Below is a small trained network, with its code and all its weights. Each question gives an input and a class and asks what happens when units are switched off, that is, made to give their printed mean instead of their output.

import numpy as np


def w(rows, s, z=0):
    codes = np.array(rows[::2]) - 128.0
    scale = np.full(codes.shape[1], s)
    scale[-1] = z or s
    return codes * scale


def f(y):
    return np.maximum(y, 0)


def log_softmax(a):
    a = a - a.max(-1, keepdims=True)
    return a - np.log(np.exp(a).sum(-1, keepdims=True))


def net(x, mask):
    res = np.array(x, float).reshape(1, 8) / 4 @ E
    y = f(res @ A[0][:, :-1].T + A[0][:, -1])
    res = res + np.where(mask, y, B[0][:, -1]) @ B[0][:, :-1]
    return log_softmax(res[-1] @ U[:, :-1].T + U[:, -1])


A, B = {}, {}
E = w([
[48,80,19,69,74,127,64,161,134,86,156,132],'x0',
[119,139,144,132,107,141,118,113,144,122,120,138],'x1',
[125,128,153,141,169,112,69,172,131,241,214,227],'x2',
[149,169,197,168,65,9,57,172,33,101,112,96],'x3',
[172,115,80,160,176,127,9,33,140,161,118,73],'x4',
[134,141,106,106,125,71,103,223,254,171,72,78],'x5',
[120,180,42,249,173,102,144,160,166,74,129,203],'x6',
[138,122,115,120,151,110,134,138,117,127,140,120],'x7',
],0.0088)
A[0] = w([
[117,105,184,31,106,158,93,116,104,173,111,90,37],'N0',
[133,153,164,184,48,33,83,146,84,126,154,85,108],'N1',
[203,117,163,176,181,141,111,100,136,145,110,101,123],'N2',
[130,142,94,125,105,152,172,87,89,71,36,53,36],'N3',
[173,108,81,126,164,151,1,58,119,175,77,72,150],'N4',
[159,129,122,117,122,103,83,207,208,154,60,63,59],'N5',
[113,159,138,88,145,107,136,198,218,144,110,69,134],'N6',
[142,128,127,122,145,203,115,99,3,68,162,159,51],'N7',
[48,93,51,62,81,103,57,134,109,102,154,140,139],'N8',
[174,119,142,69,125,138,114,98,117,192,153,61,67],'N9',
[103,214,78,146,139,98,184,145,141,108,107,164,123],'N10',
[123,157,83,214,133,117,109,120,145,121,114,157,22],'N11',
[110,119,190,72,86,146,184,173,124,134,177,104,191],'N12',
[204,155,195,138,133,154,132,117,119,199,84,146,43],'N13',
[117,103,75,87,180,231,197,83,226,172,151,142,70],'N14',
[110,137,102,112,66,126,157,91,142,70,80,58,79],'N15',
[109,124,155,113,104,122,54,147,120,247,210,219,2],'N16',
[222,198,158,126,137,99,236,109,132,147,113,121,144],'N17',
[100,117,180,58,103,129,113,83,128,180,101,93,45],'N18',
],0.009,0.0033)
B[0] = w([
[85,87,73,218,226,107,196,129,167,89,121,78,203],'N0',
[196,156,154,7,84,28,205,74,117,86,93,65,210],'N1',
[120,138,69,120,77,152,143,143,148,168,113,137,188],'N2',
[135,202,117,106,207,177,23,157,78,117,191,119,215],'N3',
[53,169,48,93,72,46,91,126,30,195,106,237,240],'N4',
[100,75,197,177,117,121,68,78,109,192,194,79,205],'N5',
[80,66,146,133,100,142,52,75,115,161,174,149,204],'N6',
[90,42,213,158,99,153,77,63,188,193,211,89,209],'N7',
[239,122,51,206,43,134,198,163,200,150,128,97,216],'N8',
[80,134,144,195,159,100,189,129,153,95,102,123,190],'N9',
[58,115,124,141,155,118,162,111,105,77,172,171,186],'N10',
[85,81,144,182,226,98,208,85,157,9,106,122,174],'N11',
[48,133,85,154,110,143,162,106,2,124,96,209,201],'N12',
[201,109,56,142,111,165,142,151,177,132,151,130,182],'N13',
[176,178,180,2,128,58,197,64,122,122,107,57,248],'N14',
[139,176,101,74,207,195,119,182,101,151,166,135,203],'N15',
[163,187,127,99,185,121,49,252,81,79,170,97,219],'N16',
[185,118,38,140,94,171,134,158,199,177,175,171,205],'N17',
[114,125,61,176,192,61,145,113,128,63,110,103,189],'N18',
],0.0074,0.014)
U = w([
[88,100,109,227,253,91,170,116,128,57,120,121,70],'0',
[185,165,192,33,117,91,163,97,119,115,120,84,104],'1',
[148,188,127,96,221,203,39,225,96,120,189,108,103],'2',
[202,113,29,172,41,208,154,169,177,166,153,116,98],'3',
[77,52,225,164,110,166,59,73,123,179,228,107,127],'4',
[108,135,112,124,131,142,133,135,100,134,154,160,251],'5',
[35,152,102,106,99,140,149,145,50,161,114,250,145],'6',
],0.0084,0.012)

Each question gives the input, the list of numbers given to net, and the class t.
The units are the neurons (one row each of A and B). Each row of codes is followed by its name. A weight is (code - 128) times the scale printed after its matrix; where a second scale follows, it is the last column's (A, B and U).
mask holds one flag per neuron, in row order. A switched-off neuron (its flag False) gives its mean, the last column of its row in B, instead of its output. The means were averaged over made-up inputs and are rounded, as every weight is.
A unit's drop is (log p(t) with every unit on - log p(t) with that unit switched off) / (log p(t) with every unit on - log p(t) with every unit switched off).
The circuit of an input: a set's keep is (log p(t) with only the set's units on - log p(t) with every unit switched off) / (log p(t) with every unit on - log p(t) with every unit switched off). Starting from the 12 units with the biggest drops (on a tie, the unit counted first), units are removed one at a time, each time the one whose removal leaves the highest keep (on an exact tie, the one counted first), for as long as the keep stays at least 0.8.
units of the circuit, in order: the units of the circuit, biggest drop first
most important unit: the unit with the biggest drop
k most important neurons: the k neurons with the biggest drops, biggest first
drop when u is switched off: that unit's drop, to one decimal
input [-5,-7,4,7,7,2,2,-5], class 1: units of the circuit, in order => N1
input [5,-1,5,-3,5,0,-5,0], class 0: 3 most important neurons => N0; N9; N18
input [-4,8,8,-1,4,-8,-2,-6], class 2: 3 most important neurons => N16; N5; N6
input [7,-5,7,-2,-6,-6,0,-7], class 2: 2 most important neurons => N16; N4
input [7,6,-8,1,-8,-1,3,2], class 2: 3 most important neurons => N3; N15; N4
input [-7,3,-8,-7,0,5,1,4], class 2: 2 most important neurons => N3; N1
input [-7,-2,-1,0,-2,6,3,2], class 3: 2 most important neurons => N17; N7
input [-7,4,-3,4,-2,8,4,5], class 4: 4 most important neurons => N5; N6; N8; N10
input [-2,-5,-1,6,6,-8,2,-4], class 4: 2 most important neurons => N7; N14
input [6,2,6,2,1,-5,5,5], class 2: 3 most important neurons => N16; N0; N17
input [6,-5,-1,-4,4,3,-6,2], class 0: 4 most important neurons => N0; N9; N18; N17
input [2,5,-4,-8,-5,7,-2,-1], class 1: 2 most important neurons => N14; N7
input [8,-2,7,7,-5,4,4,-1], class 3: 2 most important neurons => N8; N14
input [-7,6,2,-4,-5,4,2,-1], class 3: most important unit => N17
input [-1,-1,-3,-7,-7,-2,0,-2], class 1: 2 most important neurons => N14; N4
input [-2,6,0,-6,2,-1,-6,-6], class 0: 3 most important neurons => N0; N18; N1
input [-2,5,-6,-7,3,5,-7,-2], class 0: 4 most important neurons => N0; N18; N9; N1
input [6,-4,1,0,-4,8,6,4], class 4: units of the circuit, in order => N5; N6
input [3,-8,-1,-6,4,-7,1,-1], class 4: drop when N6 is switched off => -0.1
input [-5,7,-8,-2,0,4,3,4], class 2: most important unit => N3
input [-8,1,2,-7,4,-4,3,2], class 3: drop when N17 is switched off => 0.7
input [-8,-3,1,-3,-1,-1,-4,8], class 3: drop when N7 is switched off => 0.0
input [1,-6,2,7,7,8,-8,8], class 0: drop when N18 is switched off => 0.6
